Below are the code and all the weights of a small trained network. Each question names an input and a class and asks about switching units off, where a switched-off unit gives its printed mean instead of its output.

import numpy as np


def w(rows, s, z=0):
    codes = np.array(rows[::2]) - 128.0
    scale = np.full(codes.shape[1], s)
    scale[-1] = z or s
    return codes * scale


def norm(h):
    return h / np.sqrt((h * h).mean(-1, keepdims=True) + 1e-5)


def f(y):
    return np.maximum(y, 0)


def log_softmax(a):
    a = a - a.max(-1, keepdims=True)
    return a - np.log(np.exp(a).sum(-1, keepdims=True))


def net(x, mask):
    res = np.array(x, float).reshape(1, 7) / 4 @ E
    u = 0
    for l in range(3):
        y = f(norm(res) @ A[l][:, :-1].T + A[l][:, -1])
        res = res + np.where(mask[u : u + 4], y, B[l][:, -1]) @ B[l][:, :-1]
        u += 4
    return log_softmax(norm(res)[-1] @ U[:, :-1].T + U[:, -1])


A, B = {}, {}
E = w([
[126,127,129],'x0',
[206,119,22],'x1',
[22,197,54],'x2',
[129,126,130],'x3',
[130,128,131],'x4',
[130,125,125],'x5',
[85,9,175],'x6',
],0.011)
A[0] = w([
[212,120,192,254],'0.n0',
[136,225,255,123],'0.n1',
[113,248,166,122],'0.n2',
[115,15,101,66],'0.n3',
],0.013,0.0065)
B[0] = w([
[180,112,112,254],'0.n0',
[145,7,93,234],'0.n1',
[123,88,80,213],'0.n2',
[134,68,108,177],'0.n3',
],0.018,0.008)
A[1] = w([
[10,177,196,108],'1.n0',
[78,181,247,10],'1.n1',
[11,97,196,84],'1.n2',
[80,42,47,145],'1.n3',
],0.013)
B[1] = w([
[187,143,234,140],'1.n0',
[249,63,89,128],'1.n1',
[149,229,183,149],'1.n2',
[50,136,123,252],'1.n3',
],0.016,0.014)
A[2] = w([
[171,251,199,1],'2.n0',
[222,249,58,177],'2.n1',
[92,103,245,178],'2.n2',
[95,169,214,97],'2.n3',
],0.012,0.0099)
B[2] = w([
[212,39,245,134],'2.n0',
[130,201,179,215],'2.n1',
[100,181,234,255],'2.n2',
[165,197,166,163],'2.n3',
],0.012,0.0055)
U = w([
[185,64,73,151],'0',
[86,133,120,254],'1',
[118,86,173,69],'2',
[120,168,211,30],'3',
[252,196,123,45],'4',
[154,205,45,23],'5',
],0.02,0.0043)

Each question gives the input, the list of numbers given to net, and the class t.
The units are the neurons (one row each of A and B). Each row of codes is followed by its name. A weight is (code - 128) times the scale printed after its matrix; where a second scale follows, it is the last column's (A, B and U).
mask holds one flag per neuron, layer by layer. A switched-off neuron (its flag False) gives its mean, the last column of its row in B, instead of its output. The means were averaged over made-up inputs and are rounded, as every weight is.
A unit's drop is (log p(t) with every unit on - log p(t) with that unit switched off) / (log p(t) with every unit on - log p(t) with every unit switched off).
The circuit of an input: a set's keep is (log p(t) with only the set's units on - log p(t) with every unit switched off) / (log p(t) with every unit on - log p(t) with every unit switched off). Starting from all 12 units, units are removed one at a time, each time the one whose removal leaves the highest keep (on an exact tie, the one counted first), for as long as the keep stays at least 0.8.
units of the circuit, in order: the units of the circuit, biggest drop first
k most important neurons: the k neurons with the biggest drops, biggest first
k most important neurons of layer l: the k neurons of layer l with the biggest drops, biggest first
drop when u is switched off: that unit's drop, to one decimal
input [-5,-2,-8,7,8,-4,-3], class 0: units of the circuit, in order -> 0.n1; 0.n0
input [0,8,-5,-7,-7,7,-3], class 4: units of the circuit, in order -> 0.n1
input [4,-1,8,0,-3,-3,7], class 3: 2 most important neurons -> 0.n1; 1.n0
input [-5,-8,8,6,6,-7,1], class 3: 3 most important neurons -> 1.n0; 1.n2; 0.n0
input [8,-8,1,0,5,3,6], class 3: units of the circuit, in order -> 1.n2; 2.n2
input [-6,-6,1,-7,3,4,8], class 3: 3 most important neurons -> 1.n2; 0.n1; 0.n2
input [2,3,0,3,6,-4,-5], class 4: units of the circuit, in order -> 0.n1; 1.n3
input [7,8,3,0,-8,1,6], class 1: units of the circuit, in order -> 0.n0; 0.n1
input [1,6,-3,-6,-6,-2,-3], class 4: 2 most important neurons -> 0.n1; 2.n1
input [-1,6,2,-2,-2,5,3], class 1: 3 most important neurons -> 0.n0; 0.n1; 1.n3
input [6,8,-8,-1,2,-7,-1], class 4: 2 most important neurons of layer 0 -> 0.n1; 0.n2
input [5,1,-1,6,2,-8,-1], class 4: 3 most important neurons of layer 0 -> 0.n1; 0.n2; 0.n3
input [8,8,-4,-5,-6,-3,-1], class 4: 3 most important neurons -> 0.n1; 2.n1; 0.n2
input [5,8,2,4,-2,-4,0], class 5: units of the circuit, in order -> 0.n1
input [-7,2,0,6,7,6,-2], class 4: 2 most important neurons -> 0.n1; 1.n3
input [-3,-7,-2,3,2,6,0], class 0: 2 most important neurons -> 0.n1; 0.n0
input [-6,-6,7,-7,3,-7,2], class 3: 2 most important neurons of layer 1 -> 1.n0; 1.n2
input [-8,-7,8,2,-8,5,2], class 3: 2 most important neurons of layer 1 -> 1.n0; 1.n2
input [3,-5,-4,-3,1,-8,0], class 0: 2 most important neurons of layer 0 -> 0.n1; 0.n0
input [-8,-3,-3,-8,7,8,0], class 0: 2 most important neurons of layer 0 -> 0.n0; 0.n1
input [0,-2,5,3,-8,7,7], class 3: drop when 1.n0 is switched off -> 0.1
input [-1,0,0,1,2,-6,0], class 0: drop when 0.n1 is switched off -> 0.1
input [-8,-1,6,4,0,-3,5], class 3: drop when 1.n3 is switched off -> 0.0
input [8,-2,4,-4,3,-4,6], class 3: drop when 0.n1 is switched off -> 0.4
